Below are the code and all the weights of a small trained network. Each question names an input and a class and asks about switching units off, where a switched-off unit gives its printed mean instead of its output.

import numpy as np


def w(rows, s, z=0):
    codes = np.array(rows[::2]) - 128.0
    scale = np.full(codes.shape[1], s)
    scale[-1] = z or s
    return codes * scale


def norm(h):
    return h / np.sqrt((h * h).mean(-1, keepdims=True) + 1e-5)


def f(y):
    return y / 2 * (1 + np.tanh(0.7978845608 * (y + 0.044715 * y**3)))


def log_softmax(a):
    a = a - a.max(-1, keepdims=True)
    return a - np.log(np.exp(a).sum(-1, keepdims=True))


def net(x, mask):
    res = np.array(x, float).reshape(1, 7) / 4 @ E
    u = 0
    for l in range(4):
        y = f(norm(res) @ A[l][:, :-1].T + A[l][:, -1])
        res = res + np.where(mask[u : u + 7], y, B[l][:, -1]) @ B[l][:, :-1]
        u += 7
    return log_softmax(norm(res)[-1] @ U[:, :-1].T + U[:, -1])


A, B = {}, {}
E = w([
[81,178,206,162,148,2,127,170,109],'x0',
[183,111,90,189,226,72,181,46,126],'x1',
[129,129,128,129,128,128,127,129,129],'x2',
[130,86,180,94,186,157,166,155,128],'x3',
[99,47,160,166,96,102,74,67,178],'x4',
[128,128,129,127,129,126,128,127,128],'x5',
[174,179,156,90,181,138,39,102,96],'x6',
],0.0023)
A[0] = w([
[147,151,43,149,70,52,97,98,140,254],'L0N0',
[131,128,99,101,160,195,118,94,169,66],'L0N1',
[147,63,31,79,80,172,138,119,124,173],'L0N2',
[218,174,146,106,160,123,199,157,156,215],'L0N3',
[165,68,177,122,130,135,124,119,184,207],'L0N4',
[45,159,156,59,38,101,112,176,106,242],'L0N5',
[130,15,253,47,224,161,203,160,137,202],'L0N6',
],0.0031,0.00091)
B[0] = w([
[147,150,75,50,157,72,81,131,174,208],'L0N0',
[141,152,197,207,138,123,138,213,57,139],'L0N1',
[162,184,138,190,179,55,62,131,101,206],'L0N2',
[108,127,82,131,100,73,141,43,116,175],'L0N3',
[95,60,126,116,78,60,71,82,126,170],'L0N4',
[253,151,108,145,181,82,120,111,180,251],'L0N5',
[117,209,1,119,91,75,26,123,173,232],'L0N6',
],0.0038,0.0018)
A[1] = w([
[91,85,101,193,89,118,229,198,184,202],'L1N0',
[111,167,161,194,130,144,145,107,192,87],'L1N1',
[165,101,102,145,136,253,105,101,127,41],'L1N2',
[155,144,225,79,215,170,90,103,111,170],'L1N3',
[117,157,144,101,85,145,93,169,154,54],'L1N4',
[233,170,68,110,105,47,120,173,102,255],'L1N5',
[85,177,233,146,163,61,136,162,141,141],'L1N6',
],0.0037,0.00097)
B[1] = w([
[154,188,125,168,158,214,1,19,78,167],'L1N0',
[80,154,109,83,176,130,128,171,99,125],'L1N1',
[161,90,61,163,87,57,136,213,121,135],'L1N2',
[78,108,92,168,108,201,97,84,109,146],'L1N3',
[145,178,136,136,201,175,182,53,121,136],'L1N4',
[63,60,118,123,125,144,99,87,143,253],'L1N5',
[168,73,39,186,88,191,122,204,53,157],'L1N6',
],0.0047,0.0039)
A[2] = w([
[102,80,93,143,145,164,23,57,137,206],'L2N0',
[137,147,210,126,85,184,91,208,160,148],'L2N1',
[138,119,74,50,96,155,75,191,172,183],'L2N2',
[152,155,55,168,37,47,147,118,137,252],'L2N3',
[149,251,63,87,120,170,237,126,55,186],'L2N4',
[127,94,137,192,122,153,206,205,140,14],'L2N5',
[112,215,211,131,6,212,138,179,181,200],'L2N6',
],0.0031,0.0012)
B[2] = w([
[38,213,185,110,125,183,247,198,61,255],'L2N0',
[226,112,117,156,135,43,215,53,141,126],'L2N1',
[91,95,70,183,152,11,191,117,145,169],'L2N2',
[159,132,184,42,184,118,102,204,66,183],'L2N3',
[80,24,252,135,13,54,65,90,159,143],'L2N4',
[119,180,72,180,114,171,116,188,111,101],'L2N5',
[228,163,54,123,218,139,176,4,94,129],'L2N6',
],0.0036,0.005)
A[3] = w([
[102,96,186,73,32,94,148,99,126,177],'L3N0',
[160,63,72,196,121,142,101,207,114,196],'L3N1',
[131,95,204,186,100,126,67,129,195,14],'L3N2',
[74,162,99,88,138,128,191,174,120,60],'L3N3',
[175,103,113,95,122,142,157,51,155,168],'L3N4',
[61,142,79,97,219,52,135,156,124,218],'L3N5',
[92,128,202,121,203,88,252,154,111,254],'L3N6',
],0.0035,0.00093)
B[3] = w([
[82,9,180,130,136,146,155,98,146,157],'L3N0',
[182,111,212,101,62,80,67,178,28,145],'L3N1',
[106,72,83,47,132,56,74,60,94,105],'L3N2',
[104,113,151,122,34,99,108,149,149,174],'L3N3',
[101,143,158,122,168,53,166,144,102,119],'L3N4',
[150,160,83,89,65,148,144,153,217,253],'L3N5',
[255,92,170,146,135,157,193,93,63,199],'L3N6',
],0.0046,0.0036)
U = w([
[223,119,93,173,95,73,37,240,25,138],'0',
[246,173,67,143,254,90,214,41,159,135],'1',
[59,177,36,66,99,106,90,149,229,130],'2',
[48,189,133,202,170,246,59,73,51,121],'3',
[86,4,213,110,139,80,119,71,144,116],'4',
[135,147,155,133,70,155,196,153,129,148],'5',
[128,140,146,123,96,157,192,170,136,142],'6',
[162,116,209,165,233,170,110,210,206,2],'7',
],0.0067,0.0078)

Each question gives the input, the list of numbers given to net, and the class t.
The units are the neurons (one row each of A and B). Each row of codes is followed by its name. A weight is (code - 128) times the scale printed after its matrix; where a second scale follows, it is the last column's (A, B and U).
mask holds one flag per neuron, layer by layer. A switched-off neuron (its flag False) gives its mean, the last column of its row in B, instead of its output. The means were averaged over made-up inputs and are rounded, as every weight is.
A unit's drop is (log p(t) with every unit on - log p(t) with that unit switched off) / (log p(t) with every unit on - log p(t) with every unit switched off).
The circuit of an input: a set's keep is (log p(t) with only the set's units on - log p(t) with every unit switched off) / (log p(t) with every unit on - log p(t) with every unit switched off). Starting from the 12 units with the biggest drops (on a tie, the unit counted first), units are removed one at a time, each time the one whose removal leaves the highest keep (on an exact tie, the one counted first), for as long as the keep stays at least 0.8.
units of the circuit, in order: the units of the circuit, biggest drop first
most important unit: the unit with the biggest drop
top k neurons: the k neurons with the biggest drops, biggest first
k most important neurons of layer l: the k neurons of layer l with the biggest drops, biggest first
input [7,6,-8,8,2,1,-6], class 2: units of the circuit, in order => (L0N6)
input [-3,6,4,-8,7,-2,2], class 2: 2 most important neurons of layer 2 => (L2N4, L2N1)
input [-8,4,-1,-3,2,8,7], class 0: units of the circuit, in order => (L1N2, L3N1, L0N1)
input [-8,0,7,-4,7,-4,7], class 0: units of the circuit, in order => (L1N2, L3N1, L0N1)
input [2,-2,-6,4,6,5,-6], class 3: 2 most important neurons of layer 1 => (L1N0, L1N2)
input [-4,0,2,3,-6,-1,-3], class 4: units of the circuit, in order => (L2N4, L3N0)
input [7,3,0,1,-3,-6,8], class 3: units of the circuit, in order => (L1N3, L1N5)
input [-1,4,3,7,-8,8,-4], class 4: units of the circuit, in order => (L2N4, L2N0)
input [7,2,5,-7,-8,8,2], class 4: top 3 neurons => (L2N4, L0N6, L0N2)
input [8,1,2,-8,1,-3,-4], class 0: units of the circuit, in order => (L1N6, L2N3)
input [5,-7,-7,0,-5,-6,7], class 1: top 3 neurons => (L2N6, L2N1, L1N0)
input [6,4,-1,8,-8,2,1], class 2: units of the circuit, in order => (L0N6, L3N5, L1N5)
input [4,4,-5,-6,1,1,-8], class 3: 3 most important neurons of layer 0 => (L0N6, L0N5, L0N2)
input [4,6,-8,8,1,-6,-4], class 2: units of the circuit, in order => (L0N6, L3N5)
input [2,-3,2,-2,-6,-2,-4], class 4: units of the circuit, in order => (L2N4, L3N0)
input [0,-3,-3,-7,8,2,2], class 4: units of the circuit, in order => (L0N6, L3N0)
input [5,3,8,0,-3,6,-8], class 3: units of the circuit, in order => (L1N0)
input [-4,3,0,-3,-5,-5,-5], class 3: top 4 neurons => (L1N0, L0N5, L0N6, L2N2)
input [1,6,7,-1,6,-1,0], class 5: units of the circuit, in order => (L0N5, L1N5, L0N2)
input [5,3,7,-8,8,2,5], class 2: most important unit => L0N0
input [2,-5,-5,4,-2,3,4], class 1: top 3 neurons => (L1N0, L3N6, L0N2)
input [-1,-6,-2,5,0,4,6], class 1: top 3 neurons => (L2N6, L1N0, L2N1)
input [2,6,-2,-5,-1,-8,2], class 6: 2 most important neurons of layer 3 => (L3N5, L3N6)
input [-7,-8,-5,-6,-8,6,4], class 1: 4 most important neurons of layer 1 => (L1N6, L1N4, L1N0, L1N1)
input [-4,-2,-8,-6,6,-7,-8], class 3: top 4 neurons => (L1N0, L0N6, L3N5, L2N4)
input [-8,1,-7,1,8,-2,1], class 0: top 2 neurons => (L1N2, L1N5)
input [6,-2,6,3,4,3,-3], class 0: top neuron => (L1N6)
input [-1,6,-8,-3,2,-4,1], class 5: 2 most important neurons of layer 1 => (L1N4, L1N0)
input [5,-1,-8,3,6,-8,6], class 5: top 2 neurons => (L1N0, L2N0)
input [-4,0,2,-4,4,7,1], class 6: 3 most important neurons of layer 1 => (L1N0, L1N6, L1N5)
